Each row is followed by its group and then its class within the group.
[ -5   4 -18  19   9 -14  -8  18 -27  19 -17  55 -15 -10 -11  14] : Sr/Qc
[  8   1 -25  19  14  -6  -4  -9   2  18 -17  52  14  -4 -17  10] : sm/rm
[ -5 -10  -5  21   3   8   7  -1 -14  -1  -2  49   0   0 -11   2] : Sr/hf
[ -5  -7 -27  13  14  -6  -4   1 -10  16 -21  78  14  -6 -26  -2] : sm/bn
[ -2  11 -31  17   7 -16  -6  13 -27  20  -7  65  -6 -12 -11   7] : Sr/Qc
[  5  10 -11  30  10 -10  -9   3  -8  10   4  52  34 -12  -9   7] : md/Zj
[ 14   4 -18  14  20  24 -14  26 -23   8 -27  32  15  -4 -17  20] : md/Zj
[ -1   2 -22   5   4 -18  -4  15 -20  16   0  28 -25  -6  -3   9] : Sr/hf
[ -2  -8 -13  21  16   0 -10  -1   0  15 -12  70  22  -3 -20   5] : sm/bn
[  0  -5  -7  10  14 -24  -1  -9  13   9  -3  30  23  -3 -11   5] : sm/rm
[  6   3 -17  14  16 -13  -6  -9  -2  34 -16  62  22  -7 -24  10] : sm/rm
[ 15  13 -23  13  10   8 -17  27 -19  20 -31  37  19 -12 -11  16] : md/Zj
[  3  -4 -11   6  12 -11  -1  -8  -2   2 -11  45  21  -1 -19   9] : sm/rm
[  8   7 -16  13   7  11  -8  22 -11  22 -15  29  20  -8 -10   0] : md/hg
[ -7  -7 -34  18  10  -4  -9   1 -27   9 -12  86   1 -10 -22  20] : Sr/Qc
[ 15  15  -6   0   7   6  -7  20 -10  20 -51 -14  -5  -5  -1   2] : md/Zj
[  2   4 -25  -4  20   8 -12  13  -8  24 -25  37   0  -7 -28  17] : sm/rm
[ 12   9 -27   7  13   4 -14  20 -23  14 -24  43  21  -9  -3   6] : md/Zj
[ -7  12 -29  24   6 -16  -9  18 -32  29 -11  75 -16 -11 -11  13] : Sr/hf

Each row is followed by its group and then its class within the group.
[-25 -14 -15  27   6 -10  -7   3  -3 -10 -35  17  14  -7   1  10] : H/<27>
[  0  -4   9 -13  -1  -2   1  -8 -11   5   4   4  -4   8  -9  -5] : T/<47>
[  8  -2  12 -15  -1   0  -4   0 -12   0  -9   3  -2   6   3  -6] : T/<38>
[ 2 13  4 -2  2  9 -8  0 -9  1 -5  8 -6 -4 15 -3] : S/<32>
[  6   5   7  -9   7  -4   1   1 -35   2 -15 -12  -9  22  17   6] : T/<34>
[ -2  -2   1  -5   9   0 -11   1 -35  -2 -32 -14  -2  14  23   2] : T/<34>
[ 12   9  19 -15  -1  -5   5   3 -27   8   1  -8   0  13   9   7] : T/<47>
[-10  -9  -6  14   7  -3  -7   4 -13  -4 -24  -1   9  -5  -8   7] : H/<40>
[  9   2   2 -11  10 -10  -3   5 -33   4 -34  -9 -14  13  28   8] : T/<47>
[ -5   3  17   1 -10   4   1   4  -1  -2   7   4   1   4 -14   1] : H/<27>
[ 16   8  40   0 -11  -1  14   3  -9   7  10   6  -6  13  -5  10] : H/<27>
[-2 -2 -6 -1  1  3 -6 -4  6  0  6  8  0  1 -2 -6] : S/<42>
[ -9 -11 -10   8   5   1 -11   0 -22  -9 -14  -5  12   2 -13   0] : T/<34>
[ 3 16  8 -9  8  0 -3 -4 -2  4 -4  8 -7 -4 12 -6] : S/<32>
[ -7  11  -5   8   9   5 -13   2  -5  -3 -19  12   2   9  15  -2] : S/<32>
[-16  -5 -30  16  24   3 -22   0  -5 -12 -36   5  10 -26   6  -4] : S/<42>
[-11  -3  23  10   0  -7   8   6 -21  -8 -31   4   7   2  13  11] : H/<27>
[  3  -8  17   3 -18   6   9  -3  -2   7   8  11   1   3 -35  -3] : H/<27>
[ 13  12  18  -3 -12   3   8   7 -10   5   1  -8  -5  16   7   7] : H/<40>
[ -3  11 -10  -4  10  -5  -5   4  -4   2 -19  -6  -9  -3  26   4] : S/<42>
[  7  16  12  -2  14   7  -5  -4 -11   2  -9  11  -9   5  20  -3] : S/<32>
[ 33  10  25 -28  -5   6  -3   3 -27   8 -12 -23 -14  26  14   1] : T/<34>
[  5  -6   8   0  -5   5  -4  -2 -21   2  15  -4   0  21  -3  -2] : T/<47>
[  3   8  -8  -4  12   8 -13  -1   2   0   1   4   0 -10   2  -8] : S/<32>
[ -6   0   7  14  -2   0   3   3 -10  -1   7   5   4  -4  -3   8] : H/<27>
[  1  -3  29   5 -11   3  16  -2  -7   4  15   3   7   0 -21   5] : H/<27>
[ -8  -4 -29   8  20   0 -20  -1   3 -11 -23   4   5 -23  12  -2] : S/<42>
[  3  15   6   7   8   7  -9   0 -15   5 -22   8  -4   1  26   1] : S/<32>
[  1  14 -21   0  11   2 -13   9  -4  -4 -22  -6  -2  -2  32   2] : S/<50>
[ 15  -1  25  -4 -14   3   9   4  -5   8  -2  14  -4  -1 -15   5] : H/<27>
[-5 10  4 -4  7 10 -8  1  1 -2 -2 12 -1  0 17 -2] : S/<32>
[ 13  11  -2  -8   6   7  -7  -1  -5   6   2   1  -3 -10   1  -6] : S/<42>
[ -4  -7  12 -11  -4   4  -1  -4 -13  -1   4   5   2   9 -13  -6] : T/<47>
[ -1   8 -12   6  13  -3 -11   7   1  -3 -19   2   0 -19  25   4] : S/<50>
[10  7  7 -5 -4 10 -4 -1  4  3 12  2 -8  9 -2 -6] : S/<42>
[ -1  -2   9  -2   0   4  -3   1 -25  -2   0  -3   5  16   7  -6] : T/<47>
[  4  10  10   9   7  -8   2   9 -34   5 -48  -2  -4  11  22  17] : H/<46>

Each row is followed by its group and then its class within the group.
[ 10  -2   3 -32  12  -3  -2  -4  -1   3  -8   0  -5   7   4   7] : <237>/A
[  9  -8  -3 -15   9  14  -8  -4  -6  -2  -5   2  -6  -1   3  -1] : <237>/A
[ -3 -17  -1   3  -9  -8 -11  22  -3   3   6  -5   3 -14  -1   3] : <239>/W
[ 13   5 -11 -26   1   3  -6  -6  12   0  -3   2  10  -3  12  -1] : <237>/M
[ 16   6  -6 -19   3   7  -4 -10   7  -3   4   2  -3   0  20   4] : <237>/M
[ -8 -14  -6  -1  -4  -8  -6  22 -11   0   0  -3  -4 -10  13   5] : <239>/W
[ -4 -14  -7   8 -12  -7  11   8   2  -8  -3  -8   8  -8  12   7] : <239>/D
[  9   6   5 -18   6   2  -8  -3   9  -3   4   5  -2   0   3   1] : <237>/M
[ -3 -13 -11   1  22  -9  -1  -3 -10  -4   7  -3   6 -29   8  16] : <239>/W
[-14  -3  -2  -6  -6  10   0   8 -12  -8   7  -1   7  -3  17  12] : <239>/W
[  1   0  -7   0 -14   0  -3  14 -11   3   5  -6   2  -5   9  10] : <239>/D
[ 10   7   3 -17  14   8   4 -15   1  -8  -2  -1   7   4   8   7] : <237>/M
[ -5 -12  -5   0   0  -2  -3  -7 -16  -2   3  -3  18 -13   2   9] : <239>/W
[-14 -10   6   3  -4  -5  -1  -4  -9   6  -6  -1  13  -9   3  -6] : <239>/W
[-6 -9 -2  3  1 -2 -4  4 -7 -2  3 -2 11 -7  2  6] : <239>/W
[  2  -8   4  -3  -3  -3  -4  10 -15   2   0  -2   9   1 -16   5] : <239>/W
[ 18  -5  -9 -14  13   4  -7   3   4  11  -4  -3 -10  -4  12   0] : <237>/A
[-11 -10  -7 -10   1   7  -3   8 -11  -4   8   0  -4  -3   3  15] : <239>/W
[ 12   0  -7 -21   3  11 -17  -1  12   1   1   6  -1  -6  18   1] : <237>/M
[ -9 -13   9   3 -10  -1   1   8  -8  -3  -3  -7   9  -9  -4   1] : <239>/W
[-13 -11 -10   4  -4   7   4   0  -1   1   7  -8  -4   1  13   6] : <239>/D
[ 16  -6 -10 -26  23  17  -5 -19  -1   8   4   5 -18   5   1   3] : <237>/A
[ 17  12   6 -29   8  13   3  -6  12 -51  -1  -2   7   4   2  -1] : <237>/M
[ -7 -11   1  -1  -9  14   8  -3 -10  -2   6  -7   7  -4   2   5] : <239>/D
[ 12  -8   4 -10   1   8   2  -8   5  -5  -8  -3  14  -4   5  -2] : <237>/A
[  1  -8  12  -1 -18  -5   6   8  -8   0   3  -6   9  -7  -1   6] : <239>/D
[ 14   0   3 -17   1  14   3 -11  15   5  -6  -2   1   7   5   2] : <237>/A
[  8   8   1 -18  11   1 -11  -5   2   2  -2   3  -1   6   4  -2] : <237>/M
[  7   8  -9 -23   7  10  -6   0   7  -7   0  -2   6   8   5   6] : <237>/M
[ -5 -23   8   4   1   5   1   0  -6  -9  -4  -8  11 -11  -5   5] : <239>/W
[ 17  -4  -9 -23  13   9  -8 -11  -3   1   2   1 -12   7   5   5] : <237>/A
[ 11  12   9 -31   4  14  -3  -7   7 -12   0   0   2   5   2   1] : <237>/M
[  5  -1  -9 -15  10   4  -8  -5  10  -1  -4  -4  -5  -3  16  -3] : <237>/M
[ -3  -6   3  -4  -9  -6   3  16  -1  -1   0  -3   7  -9 -11   4] : <239>/W
